Each row has a class, written after it.
[-161   18  -87  204 -201 -165  362   95   87  -55   71    0  304 -141
   49  -79  -66 -178   38 -187  216  243  124 -143 -213  358 -175  -41
  103 -365  108  169  -48 -722  113  117  409  231  134]	<65>
[ -18  -76  353   82 -184  -67  325   -1  114  296  -96  313  424  -90
 -308  181 -115   66 -459  -72  321   32  164   78 -463  203  222 -321
 -394 -168  108  194  210 -424   51  160  451  156    3]	<23>
[ 107  141  263   33  -52 -245 -192  105  221  124 -119 -191 -269 -107
 -280  -53  -29 -282   42  -94  -27  296  -29 -156  -63   24 -376  -69
   53   25 -178  125 -255   52  -59 -130   48  -94  192]	<13>
[ -67  512  329 -170 -574  165  128    8  183 -179  -56 -337 -180 -321
  177  238 -317 -295   22 -208   76  287  -92 -200 -163 -111   93 -279
  469  -35 -401  237 -414 -274  139  -63  -20 -826  -52]	<65>
[  98  156    0 -197 -567 -204  222   33   73 -210   39 -158  123 -251
  -36  391  -89  177  143  -19  347  133  -82  257  495 -210 -460   41
  275  273 -222  450 -500 -321   18   17 -505  425  -86]	<13>
[ 160  361  535   65 -108 -150   19  -92   62  133  -56 -499  263 -227
 -286 -188  -98 -468  -71   96  390  463   88  132   35  293  -76  -25
 -236  153 -179  264  -19  -31  -36  -46  193   63  352]	<99>
[ 307  -33   14 -123 -179 -322  171 -107   38 -377  -61  131  174 -277
 -188   29  -13    2 -217   41  -86  330  -74 -139  299 -388 -230 -287
 -121   95  108  246 -178  185   23    4 -360  490  -37]	<13>
[-150   -2  -69   48  152 -386 -201   71  183  365   -8  188   61  -62
 -343  -23  150   23 -562  218  248  -63   23  -24   12   11  102 -271
 -138   45   82   49 -468 -357   14  182  140   62  215]	<178>
[  62  383  330 -216 -273 -161  -30 -359   16   20   22   33  -75  -64
 -277 -165  161  -51 -416   96  302   99  102 -282  -73   54  -68 -218
  233 -102  472   92  -99 -491  -17  181  -99  366   22]	<57>
[-185 -275  101  -16 -593 -233  308  220  411  167  -76  173  318 -460
 -225   -8  -85 -171 -460   58  142 -219  -28  183 -169  214   42 -209
   43   -1 -119  271 -562 -443 -158  611   62  275  215]	<57>
[ 251  268  287  -45 -173 -257 -127  -98  132  282 -265   25 -217  -78
 -252  -19   -6 -104   66  246  233  264  260  -96 -340  170 -279   55
  155   79  -21  193  129 -394  109  -88  213 -243  199]	<65>
[-231 -134  110   16 -414  -12  383  104   20  -87  -53   48  298   90
   26  103 -262 -211 -496   92  -40  -66  135 -221 -339  170  187 -413
   57 -112   23   14 -128 -383  -67   78  160  205  209]	<57>
[-152   33  132 -197 -302  124  -93    9   23  142  263  100 -236 -169
  -24 -149  326  -34   31  291 -218 -228   18   39  447  113 -310  128
  139  241   96    3  -76  134 -151  331 -195  411 -159]	<23>
[-318  -96  271 -240 -591  369   82  -78  223  181 -105  246 -357   11
 -244  -17 -275 -224   35  227 -520 -319  -74 -203  -60  -34 -284 -169
  190  420   47 -265 -383  -30  329   39  172  265 -165]	<57>
[-134 -403  148  150  183  156  399  119  286   34 -156 -178  331  -13
    1 -122 -412 -219   96  -64 -373  186   -8  242  186  250 -267  -14
  175 -219 -288  -37  203   38  -84 -220  392 -113  281]	<23>
[-222  137  187 -436 -394  363  253   42  -91  -56 -118  -68  -68 -179
 -182  182   75 -188  183  -32 -150 -269  -77   12 -320  136 -298   38
   10  141 -144 -130 -386   66  200 -131  228 -279  -70]	<98>
[ 279   71  -43 -399 -604  -16  317  -31  161 -332 -241 -142  319  -15
 -268   99   -3  169  -77  -96  272  190    7  428  174 -361   63   35
  282  242 -110  134 -208   -7   27 -110 -401  713   60]	<64>
[ -25   27  -94  236   46 -165  207   81  109  328   45  118  321  168
 -152  -77  -86  186 -567  -82  316  -60  149  -22 -220  141  -25 -149
 -104  -88  306  -23  -58 -599  240  257  290  567  124]	<99>
[  91  440  130 -102 -276  111  406   -3  163 -260  -21  -29  161 -150
  -19   80 -367  -97 -114 -262   13  376  133   65  104 -112   83 -180
  604 -187 -319  -53 -204 -304  -85   26 -137 -158   39]	<99>
[ 138 -362   99  204   34   82  -62 -168  279  -55  -69 -293  162  171
  -40   89 -202   99  -79  122 -142  306   11  110  135  207   -4  399
  195 -126  129  227  347 -243 -216 -109  358 -294   87]	<13>
[ 177  383  346 -266 -364   81   79  130 -187   -2   69  -37 -147   45
 -396  260  -87   86  185  -10  -29    2   40  -17   13   29 -649  -49
  502  269 -296 -123 -455  -55  198   54 -185 -139 -209]	<98>
[ 131  263  516 -150 -344 -117  266 -285  230   39 -170 -204  152 -348
   34   52 -234 -282 -176 -221   15  319   85 -223  -75 -104 -163 -443
  290 -239 -202  175 -139  -18  323  120  171 -236  121]	<178>
[ -82   66  115 -382 -376 -128  349 -207  137 -243 -105   43  -20 -318
  -39   34   17 -170  -48  -77 -256 -230  -73 -101  224 -315 -377 -113
  222  128 -244   70 -141  155 -120   90 -402  429  195]	<57>
[-168 -185   32 -286 -309   97  176 -262  342   54   98  -64  -89  -87
 -127  197  -58  308 -284   46  -58 -166   -5  271  445 -394 -220  -87
  108  149  128  271 -114  -68   65  -44 -335  353   24]	<178>
[-139  -95  -51  -80 -181   25  209  -42  332   50  -86  124  284 -144
   15 -148   85 -134 -350   -3   -3  110   66   38 -285  151  263    9
  -92   54  277 -108  -47 -420  235   37  425  387  247]	<64>
[ 264  112  229 -150 -161   24  -79 -182 -118   -3  -52 -293   42  328
 -279  202  -97  -41  178   -1  314   49  158  -35 -163  141 -343  -64
  108   17    7  -87  203   -5   96 -358  124  -40    8]	<13>
[ -26 -316  152    1   70  309  122 -127   96  121  -80 -267   58  365
   39   67  -77  -72 -118   50 -669   29  -33  201   98  363  -71  379
   77   -8  -21 -145  478  135 -147 -151  177 -132  215]	<178>
[-210  345   81  -80    5  119  227   29 -132   73    8 -205 -159  -91
 -306  -37  -28   42  211 -112  -60 -416 -127  123   77 -213 -366 -202
  101  366 -263 -213 -632  293  280  -30 -189  190   35]	<13>
[-173 -166   44  -17 -228  -65  206  -86   53   67  292  218  353   66
   57   40 -133  177 -458  -30  -17  179    7  313   27  279  269   74
 -118 -125  599   27 -258 -665  181  481  -14  427 -257]	<65>
[-106  -81  -10 -127 -195  290   89 -350  342 -369  186 -311   46   -6
   24  134 -197  307  139 -218 -249  193  -27  -55  316 -465  -25  -29
  328  196  176  -57 -434 -255  225 -168  -97  198 -273]	<99>
[ 198 -290  -42  287   -2  217  -17   56  196  193 -212 -346  280  287
  -10  208 -160  -37   98    6 -346  230  135  280  206  308  -72  441
 -102  229 -400   47  615  185 -135 -393  312   26  215]	<64>
[ 151  129  360  183 -274 -199  305  -82  337 -175 -113 -122  240 -161
  234   79 -466 -352 -496 -194  267  405   42 -293  109  -10  -93 -409
  379 -335 -299  128 -423 -150  -68   71  -95  -66  134]	<178>
[ 118  560  362  131 -109 -265  146 -418 -256   34  -56 -290 -101 -130
 -320    7  230  -68 -221   75  233  -32  145 -401   70  124 -409  -36
    6  -11  -52  195 -163 -215  -28   73  -14  241  122]	<99>
[ -49    6  290  169 -130   37  297  143  287  254  -76  116   32  -53
 -143   31 -227   44 -365   41  -15 -114  234  -64 -406  162  -74 -280
  137  -12  -71   13  -88 -218  -57  345  374  -94   89]	<178>
[  70  150  250   53 -231 -115   62  263   10  109  111  -16 -164 -260
 -398  295 -210 -108 -138  -33 -332 -336  215 -194 -115   46 -595 -315
  222  121 -473  -18 -654  303 -245  321 -253 -195  -46]	<98>
[ -57  266 -145 -347 -585  160  245 -142   99 -247   81  -24  116 -198
  -29  236 -104  261  162  -55  -64   52  -91  228  488 -238    0  -15
  399  336   63  107 -302 -361  279   91 -315  546 -261]	<57>
[ 205 -185 -152 -208 -328 -110  219   28  162 -447  -27 -196  252 -264
   82  339 -101  221   53   92  171   -9  214  110   67 -176    1 -366
  205   19 -175  165 -168   69  -37  -84 -204  -35  -98]	<98>
[-221  230 -351  -84  -38  215  194  110  -56   98   22 -123 -266 -183
  -39 -220   53 -167  309 -174 -393 -268 -137  136  267    6 -594  168
  320  190 -291 -262 -545   44  358 -111 -272  -24  162]	<64>
[   2  120  205  -40 -303 -158  129  -98  248   -3 -157   11  -99 -103
  -75  -25  -14 -222 -185  118  172  195   80 -246   39  192 -304 -157
  321  -85  -86   11 -353 -466   74 -168   81  134  144]	<23>
[ -55 -135 -117  308  335   77   57 -120   63   85 -118   23  205  240
  318  178 -407  -65 -109 -218 -545   87 -145 -105    1   90  107  290
   51 -120  -60 -200   71 -148  103 -131  131 -252   33]	<65>
[ 279  215   40 -142 -284 -125  459  -52  -67 -643 -160  357  100 -231
   85  194 -260  104 -190   -3   75  283 -127 -238  191 -521    4 -213
  290  -22 -112   97 -273  -62 -104   28 -432  138 -192]	<99>
[ -52   17  101  -89 -335  122   26 -119  372  -35 -119   68   79  -89
 -140   97 -148   -6  178   28  149  356   99   33   23 -327  286 -184
  358  137 -174   29 -177 -292  227 -346   95   31  156]	<178>
[ 189  269   53  -99 -299 -208  557 -297  -74 -595  119 -319  269 -118
  -23   27  -11  374 -106  -17  421  145   22  209  450 -406 -203  123
  147  275 -119  353   83  -75  193  146 -261  531   25]	<64>
[ -54  -51 -148  170 -298  -95  184  191  240   76  -41  306  133  127
 -396 -189 -290  -71 -197 -106 -245  272   -9   37 -207   84  202  186
  222  -93  178  -37 -215 -587  318  254  344  553  100]	<23>
[ -79 -191 -249  144  555  350   -2  -63  100   70 -140 -343   39  372
  -26   74 -111  208  438 -292 -311   13  -16  417  128   16 -249  500
  -54  127 -304 -260   67  169  -60 -592   70 -383   84]	<13>
[ -18  206  303 -107 -481   -8  218 -123  231 -178  -11  -98   64 -278
   40  -82  -47 -479 -142 -140  129  341   71 -195    0   55  -53 -270
  156 -204 -252  147  -18  -80  -10   -4  100 -121  123]	<13>
[ -55 -129 -112  373  220  -39  162 -121  119   20 -184  -97   48   55
   -7   22 -163  136 -403  -77 -401   71 -138 -146   33 -127   25  154
 -340   17  156  253   48  -36   77  -23  205  148   47]	<13>
[-122 -447   52   95  -14   49  -48 -117  127  138 -161 -137  172  463
   48  350 -162  115  232  180 -322  -30  149  124  183    3  146   93
   14  261 -448 -162  396  -48  -72 -359  249   63   63]	<99>
[-132    1  147   41   59  -35   50  246  -35  274  -10 -158 -175 -126
 -228   55  -97  -85   26   78 -446 -315 -142 -117   15  153 -568 -279
   60  260 -183 -137 -462  188  328   67  100   -8   35]	<98>
[  54    4 -312 -193 -313  158  171  -61  120 -489   18 -257  275   87
  110  -85 -141  110    5 -122 -116  109 -290  202  569 -387   18  323
  447  277  -62   54 -292  -27   13   42 -496  484  -32]	<57>
[ 112  478  172   71 -322  158  248  -85  166 -196 -128 -223   19 -279
 -100  106 -602 -104  -94 -427  201  -17 -261 -273 -236  -91  -84 -247
  523 -100  104  -56 -899 -289  342  116  -27  -91 -142]	<57>
[  92  105   84 -152 -218 -355   -6 -295  228  101 -193 -245 -136 -136
  -67 -115  167 -199 -347  166   44    9  115  -73 -152  190 -174  191
 -258   43  258  246   93 -113  107   83  170  334  275]	<65>
[  93  249  328 -243 -345 -100    2 -323  208   48 -157  -53  -63 -103
 -271 -223  248 -263   -1  277  229  231  203 -203   -3  189 -237  -86
  232   81   94   39  271 -315  254 -168  314  434  178]	<98>
[ 187  530  390  117   68 -211   29   24  265 -137 -131 -246   86 -233
  -60  -11 -435  -45  -72 -298  316  316  -83  -42 -150 -248  229 -226
  481  -19 -279  -18 -661  -38   14  234   15 -369  -28]	<65>
[ -91  -67   45  241   69 -280  153   90  272  136  139  252  292 -222
 -231  119  -43    6 -559 -198   82   12  153  -21 -272  306   68 -117
 -184 -259   28   58 -283 -485 -135  402  259   22   32]	<98>
[ -87  508 -166   85  124  109  267  274 -237  -48   60   72 -153 -243
 -308 -184  -31   11 -283   96  -91 -213 -145 -172  109  -75 -645   34
   -6  303   16   85 -684  -15  117  180 -190   98  -41]	<98>
[  92 -413 -182   42 -232  136  135 -177  408  111 -229  -40  136   91
  -90  208   77  129 -477  218 -324   39  259  315  194  218  -64  390
 -267  177 -110   82  157   60 -136 -222  151  113  182]	<13>
[ 196  -78 -116 -195 -319  145  491  -60  153 -451    9 -106  384 -244
  -50  123  -61  239  162 -101   -8  315  -33  508  444 -106  -33  -31
   44  158 -181  174  -79   30   55   43 -249  151 -209]	<178>
[-350 -570  -70  155  -93  469  174 -115  136  172 -212 -489  218  324
  -14  -83 -210   26  217   -4 -507 -238 -170  258  144    5  -64  369
 -104  147 -137  176  180   13  138 -222  320   73   33]	<23>
[ -96   54   44 -272 -375  216  128   34  235  -35  -64   32 -380 -239
 -466   -6    0  -14  151  259 -344 -198  -10  -23  118 -190 -400  -27
  417  295 -182   -4 -303  128   87    4  133 -143  104]	<178>
[  72  288  102 -145 -353 -316  261  -59   39  104 -202 -205   45 -274
 -264  -50  126 -300 -134  -57  148   42   42   58   31  191 -451   10
  -66  -63 -179  309  -98  -98   39   55  -47  341  300]	<65>
[-115  312  185 -215 -574  -23  409 -251   76 -568  142   88  -43 -262
  158  232 -210  114  -63   70    9   83 -156 -214  414 -475  -66  121
  327  244   49  398 -118 -432 -145  327 -262  507 -275]	<99>
[-315  207 -184 -169 -339  325  253  150  -50 -204  119 -101 -209   72
 -507 -125 -260 -143  482 -170 -223   -6 -326  373  597 -230 -477  208
   37  484 -349 -179 -823   68  282 -164 -323  480 -250]	<99>
[ 167   92  -88 -214 -311 -280  340  -79 -197 -470   64    7  151 -171
   94   46  170   27   90  -57  154   94  -38 -122  473 -174 -779  -54
  233  -20 -101  250 -384 -162 -243  106 -759  475 -201]	<65>
[ 105 -107 -444    5  211  196  260    1  208  183 -388 -159  282 -197
 -178   14  -28  134 -272  -13 -335 -307  -75  379 -316   38  157  427
 -251  152  -36   63   85   64  224 -169  286 -261  495]	<23>
[ 312  551  626   72 -240  -49  225 -383  413  -82  -72 -185   30 -538
   -6  100 -245  -78 -398 -104  367  350  317 -310   72   69 -117 -433
  413 -228 -127  167   48  -19  -41   83  263 -278   89]	<57>
[  13  313  208 -396 -623 -109  337  -37  225 -313   59   47  153 -412
 -197  251   71  197 -128  -44  384   60  169  -20   51 -490 -277 -192
  149  213 -216  568 -108 -263 -279  310 -137  143 -162]	<65>
[ 126  385  232  -10 -218  -93 -279 -407  257  324  111 -137  -88  -80
 -155  224  216  135 -108  -80  246  328  248 -107   41  242  -18 -197
 -225  222  510  -17 -156 -433  460 -186  174  682 -202]	<13>
[ -19  123  -51 -158 -154  139   68  190   29  -39  176  108 -209 -160
 -534 -177  -25   92  -18   99   16  -50 -156  229  120   11 -388  -60
  -43  408   82 -116 -592  -38  253  104 -140  -43  -99]	<57>
[ 250  254  394  -76  -16 -225  -39 -279  -93   77  -37 -343  123  132
 -177 -185  -17 -272 -362  271  186  210  137  -71   82  338 -408  -66
  -80  102  212   89    2 -114  -71   40 -113  199   82]	<65>
[  73 -501   53  176   55   45  -39   84  234  212 -282  209  -76  331
 -298 -112 -133  -78    6   31 -415  160 -112  312  -25  147  -79  532
  -91    4 -230   51  219   10 -346   18   -1 -173   82]	<178>
[-194 -121  339  -12 -397 -243   52 -385  266  366  -97  135   73  122
 -216  -87  209   85 -770  272   88 -169  317 -200 -113   37   11  -13
   20  -24  168  142 -202 -498   60  391  284  492   95]	<23>
